[[40 36 43 45 39]
 [47 42 16 79 38]] ans = 79

[  5  25  59 442 762] ans = 442

[[139  75  38 247]
 [ 54 110 174 250]] ans = 174

[-29  -9 -28  36] ans = -28

[31 24 64 51 97 52 54] ans = 52

[860 362 161 601 639  86 378] ans = 86

[ 56 230 202  52 168 228  92] ans = 228

[52 21 87 76 27 86 19] ans = 86
---
[8 7 0 4] ==> 8, 0

[151 310 411 254 823] ==> 823, 151

[[271 276 406 341  95]
 [ 15 685 871 468 141]] ==> 871, 15

[[5750 4907 8447 2811 6217 3467]
 [7941 6759 7235 7958 7396 5673]] ==> 8447, 2811

[[-595  285  193  823]
 [ 455 -513 -754 -611]] ==> 823, -754

[5 7 6 3 0] ==> 7, 0

[[11 21 80 49 42]
 [70 50 37 22 99]
 [76 22 48 42 19]] ==> 99, 11

[[ -5  -7  26 -34  -6]
 [ 27  -4 -30  24  -8]] ==> 27, -34

[[81 93 84 73 55 57 63]
 [82 23 52 59 75 89 84]] ==> 93, 23
---
[ 2.26 -1.00  8.98  0.07] 0.07

[-6.91  5.41  4.47  3.05 -6.53 -3.18] -6.53

[[ 0.86 -4.44 -0.24  0.17  0.50 -2.32 -1.11]
 [ 2.30  3.03 -6.54  2.67  7.09  6.03  4.08]] -4.44

[-2.17  3.65 -3.02 -7.77 -4.46] -4.46

[[-4.14 -3.21  0.90  1.41  0.28 -1.41]
 [ 7.38  3.92  0.11 -3.42 -1.51 -0.62]] -3.42

[ 0.07 -2.58  7.48 -0.76  5.49  4.73] -0.76

[[-0.62 -1.84 -3.25  3.16  0.21  2.49  2.58]
 [-1.58 -1.03  7.99 -0.94 -0.30  3.32  1.05]] -1.84

[[-7.04  0.90  4.93 -4.32  2.58  6.63]
 [ 1.90 -0.12  8.39 -4.03  2.53 -3.04]] -4.32

[-0.94  0.77 -6.70  3.25 -2.30] -2.30
---
Q:
0.09	-0.25	1.13	0.24	-0.30
-0.33	1.18	-0.19	-0.19	-0.35
4.07	-6.86	1.36	-7.25	-4.61
A: -0.19, 4.07

Q: -7.91	-1.62	-8.50	-1.44	-6.02
A: -8.50, -1.44

Q: -2.21	0.47	-7.27	-5.14	-0.12
A: -7.27, 0.47

Q: 1.61	1.92	-6.69	-2.06	-6.90
A: -6.69, 1.92

Q:
-4.98	5.53	6.23	5.44	4.27
2.17	-0.51	-2.10	-0.87	-0.51
5.27	6.31	1.28	6.69	-6.04
A: -2.10, 6.69

Q: -3.49	5.59	-3.69	6.33	5.13
A: -3.69, 6.33
---
((-8.37, -7.93, -5.64, -6.60, 5.81, 7.93), (0.80, 0.75, -0.62, 0.36, -0.81, -0.30), (-0.21, 0.19, -1.62, -0.11, 0.92, -0.63)) | -8.37, -0.63
(-5.67, 1.62, 2.31, -7.31, -1.18, 1.50) | -5.67, 1.50
(5.61, 3.71, -1.93, -6.43, 0.85) | 5.61, 0.85
((-2.23, -2.86, -3.89, -7.32, -0.34), (1.15, 1.48, 2.02, 3.80, 0.18), (0.17, 0.21, 0.29, 0.55, 0.03)) | -2.23, 0.03
((-0.78, 0.85, -0.19, 2.34, -4.70), (4.22, -1.77, 3.58, 6.57, 4.91)) | -0.78, 4.91
(-0.05, 8.81, -3.60, 8.37, -5.89, -1.25) | -0.05, -1.25
(0.64, 8.26, -1.64, -0.64, 1.58, 0.60, -0.10) | 0.64, -0.10
(1.93, -7.72, 0.42, -9.01, 1.02, -2.11, -7.28) | 1.93, -7.28
((-2.65, 2.99, -5.45, -3.05, -5.32), (-2.63, 8.85, 2.03, 4.89, 3.46)) | -2.65, 3.46
(-4.63, -0.21, -5.25, -6.51, -4.15) | -4.63, -4.15
---
[-4.19,  1.11, -8.35, -8.12] gives -4.19
[-1.94, -4.12,  3.20, -1.02, -7.92, -8.58,  4.98] gives -1.94
[-3.74, -2.44, -0.98, -5.64,  1.31, -6.52, -0.89] gives -3.74
[-7.64,  0.51, -5.07,  2.19] gives -7.64
[ 0.97,  7.58,  0.15, -4.72,  5.52] gives 0.97
[ 6.97, -0.85,  8.48,  0.48, -1.76] gives 6.97
[-2.34, -0.27,  2.84,  1.05,  3.85, -3.50,  6.75] gives -2.34
[ 6.16, -0.49,  1.16, -1.25,  7.44, -2.33] gives 6.16
---
array([ 0.072,  0.085,  0.100,  0.105, -0.137]): -0.137
array([ 120.6,  169.4, -166.7,   12.8]): 12.8
array([-158.441,   73.009,  -71.024,  154.989,  105.089,  144.254]): 144.254
array([ 1.4, -0.3, -1.5, -0.7]): -0.7
array([ 0.075,  0.174, -0.122, -0.013]): -0.013
array([ 1.41, -0.99, -0.48,  1.53]): 1.53
array([ -2.999, -10.232,  11.198,  -5.793,   0.216, -18.531]): -18.531
array([ 0.11, -0.13, -0.17, -0.93, -1.69, -1.65,  1.24]): 1.24
array([-0.164,  0.174, -0.168,  0.022]): 0.022
---
array([[ -4,  -8,  -5,  42, -24,   3, -18],
       [ -6,  15,   1,   3, -17, -33,  22],
       [-14, -33, -13,  -7,   8, -27, -39]]) → 8

array([[ -3,  -6,  -4,  26],
       [  5,   4,   4,  35],
       [  1,  -4,   8, -28]]) → -4

array([[63, 65, 15, 27, 83, 42],
       [23, 71, 39, 92, 62, 76],
       [58, 80, 25, 91, 85, 52]]) → 91

array([[9, 5, 2, 1, 3],
       [1, 7, 5, 8, 6],
       [8, 2, 6, 3, 8]]) → 6

array([[8184, 8299, 7639, 7157, 3009, 6825, 6798],
       [7078, 7585, 6761, 6776, 5521, 6794, 6907],
       [7388, 7390, 7500, 7782, 8400, 6735, 8771]]) → 8400

array([[703, 519, 945, 568, 588, 557, 374],
       [628, 416, 402, 851, 866, 541, 190],
       [549, 503, 421, 655, 654, 540, 447]]) → 654
